Below are the code and all the weights of a small trained network. Each question names an input and a target symbol and asks about switching units off, where a switched-off unit gives its printed mean instead of its output.

import numpy as np


def w(rows, s, z=0):
    codes = np.array(rows[::2]) - 128.0
    scale = np.full(codes.shape[1], s)
    scale[-1] = z or s
    return codes * scale


def norm(h):
    return h / np.sqrt((h * h).mean(-1, keepdims=True) + 1e-5)


def f(y):
    return np.maximum(y, 0)


def softmax(a):
    e = np.exp(a - a.max(-1, keepdims=True))
    return e / e.sum(-1, keepdims=True)


def log_softmax(a):
    a = a - a.max(-1, keepdims=True)
    return a - np.log(np.exp(a).sum(-1, keepdims=True))


def net(x, mask):
    ids = ['ΘΦεζμω'.index(c) for c in x.split()]
    T = len(ids)
    res = E[ids] + P[:T]
    r = norm(res)
    for j in range(2):
        rows = slice(2 * j, 2 * j + 2)
        q, k, v = (r @ M[0][rows].T for M in (Q, K, V))
        z = softmax(np.where(np.tri(T) > 0, q @ k.T / 2**0.5, -1e9)) @ v
        o = O[0][rows]
        res = res + np.where(mask[j], z, o[:, -1]) @ o[:, :-1]
    y = f(norm(res) @ A[0][:, :-1].T + A[0][:, -1])
    res = res + np.where(mask[2:14], y, B[0][:, -1]) @ B[0][:, :-1]
    return log_softmax(norm(res)[-1] @ U[:, :-1].T + U[:, -1])


Q, K, V, O, A, B = {}, {}, {}, {}, {}, {}
E = w([
[135,146,130,154,204],'Θ',
[246,194,98,148,149],'Φ',
[92,87,205,109,162],'ε',
[3,177,125,185,197],'ζ',
[167,150,96,48,126],'μ',
[166,47,117,203,97],'ω',
],0.017)
P = w([
[83,34,8,173,195],'0',
[140,158,75,94,94],'1',
[99,144,202,182,34],'2',
[126,141,73,92,95],'3',
[187,167,135,189,126],'4',
[115,137,73,96,100],'5',
[147,136,181,145,161],'6',
[116,141,68,95,98],'7',
[172,138,148,178,159],'8',
[107,139,66,101,97],'9',
[156,120,195,118,197],'10',
[125,145,65,92,99],'11',
],0.014)
Q[0] = w([
[143,133,63,2,81],'H0',
[234,150,245,182,119],'H0',
[165,161,243,246,175],'H1',
[206,6,111,140,90],'H1',
],0.011)
K[0] = w([
[149,77,94,76,182],'H0',
[247,72,157,66,76],'H0',
[82,66,117,181,149],'H1',
[214,59,107,123,57],'H1',
],0.012)
V[0] = w([
[141,112,143,71,53],'H0',
[239,66,201,104,107],'H0',
[140,124,209,254,201],'H1',
[111,6,53,156,128],'H1',
],0.008)
O[0] = w([
[177,164,173,110,64,69],'H0',
[122,245,178,230,169,3],'H0',
[211,227,203,228,53,70],'H1',
[118,124,119,253,186,156],'H1',
],0.0048,0.0053)
A[0] = w([
[216,186,174,73,112,3],'N0',
[155,157,110,166,125,227],'N1',
[209,68,118,164,55,2],'N2',
[94,74,44,114,114,162],'N3',
[154,162,126,128,5,165],'N4',
[121,134,246,211,71,111],'N5',
[148,41,89,63,212,69],'N6',
[149,254,251,121,49,101],'N7',
[174,169,235,146,84,32],'N8',
[212,115,226,157,122,75],'N9',
[147,82,237,79,146,158],'N10',
[94,66,73,74,42,128],'N11',
],0.012,0.0039)
B[0] = w([
[96,143,233,92,141,168],'N0',
[112,121,143,115,148,176],'N1',
[155,137,186,73,91,154],'N2',
[163,173,137,158,57,255],'N3',
[133,131,52,192,152,154],'N4',
[158,137,177,70,171,190],'N5',
[104,78,95,178,136,253],'N6',
[188,124,5,175,65,184],'N7',
[129,120,55,213,145,163],'N8',
[129,159,90,165,220,171],'N9',
[114,156,187,158,165,165],'N10',
[119,125,184,80,175,241],'N11',
],0.021,0.0092)
U = w([
[135,43,66,243,112,218],'Θ',
[166,179,160,121,164,145],'Φ',
[80,44,248,158,208,79],'ε',
[29,162,143,141,33,76],'ζ',
[118,63,89,31,110,148],'μ',
[205,68,226,148,24,4],'ω',
],0.012,0.0028)

Each question gives the input, a string of symbols that net reads in full, and the target symbol t.
The units are the heads (2 rows each of Q, K, V and O) and the neurons (one row each of A and B). Each row of codes is followed by its name. A weight is (code - 128) times the scale printed after its matrix; where a second scale follows, it is the last column's (O, A, B and U).
mask holds one flag per unit, heads first, then neurons. A switched-off unit (its flag False) gives its mean, the last column of its rows in O or B, instead of its output. The means were averaged over made-up inputs and are rounded, as every weight is.
A unit's drop is (log p(t) with every unit on - log p(t) with that unit switched off) / (log p(t) with every unit on - log p(t) with every unit switched off).
The circuit of an input: a set's keep is (log p(t) with only the set's units on - log p(t) with every unit switched off) / (log p(t) with every unit on - log p(t) with every unit switched off). Starting from the 12 units with the biggest drops (on a tie, the unit counted first), units are removed one at a time, each time the one whose removal leaves the highest keep (on an exact tie, the one counted first), for as long as the keep stays at least 0.8.
units of the circuit, in order: the units of the circuit, biggest drop first
most important unit: the unit with the biggest drop
top k neurons: the k neurons with the biggest drops, biggest first
drop when u is switched off: that unit's drop, to one decimal
input ε ζ Φ ε μ, target Θ: top 3 neurons : N7, N4, N11
input μ Θ ζ, target Θ: units of the circuit, in order : H1, N7
input ε ε μ μ ω Θ ζ μ Φ ζ, target ζ: most important unit : N5
input ζ μ ω μ μ Φ μ Φ ζ μ Θ, target Θ: top 2 neurons : N7, N8
input Θ μ μ ε ζ ζ μ Θ μ Θ Φ, target Θ: units of the circuit, in order : N7, H0
input ε ε μ ζ ω μ Θ Φ ε, target Φ: units of the circuit, in order : N5, H0
input Φ ω ζ Θ ε, target Θ: top 3 neurons : N7, N8, N11
input Θ ζ ε Φ ε, target Φ: top 3 neurons : N5, N6, N9
input μ ζ μ ζ μ ζ ω ζ μ, target ε: top 2 neurons : N0, N3
input ω Φ Θ ζ ω ε Θ ω ω, target ε: top 4 neurons : N3, N7, N5, N1
input μ μ Φ ω μ ζ ω, target Φ: units of the circuit, in order : N6, H0
input Θ ε μ ε μ ε ζ, target Θ: units of the circuit, in order : N7, H1
input Θ ζ ε μ ζ Φ ω ω, target ω: top 2 neurons : N3, N2
input ζ μ ω μ ε ε μ ζ, target ζ: most important unit : N3
input Θ μ μ ζ ζ, target Φ: top 4 neurons : N6, N5, N11, N8
input μ μ μ Φ μ μ μ μ μ, target ε: top 2 neurons : N0, N7
input ε ω ω ζ ω, target ε: drop when N3 is switched off : 0.4
input μ ε Φ ε ζ ω ω μ μ ζ Θ, target Θ: drop when N11 is switched off : 0.7
input ε ζ μ ω Θ ε Φ ω, target ω: drop when H1 is switched off : 0.0
input ζ ζ ε, target Θ: units of the circuit, in order : N7
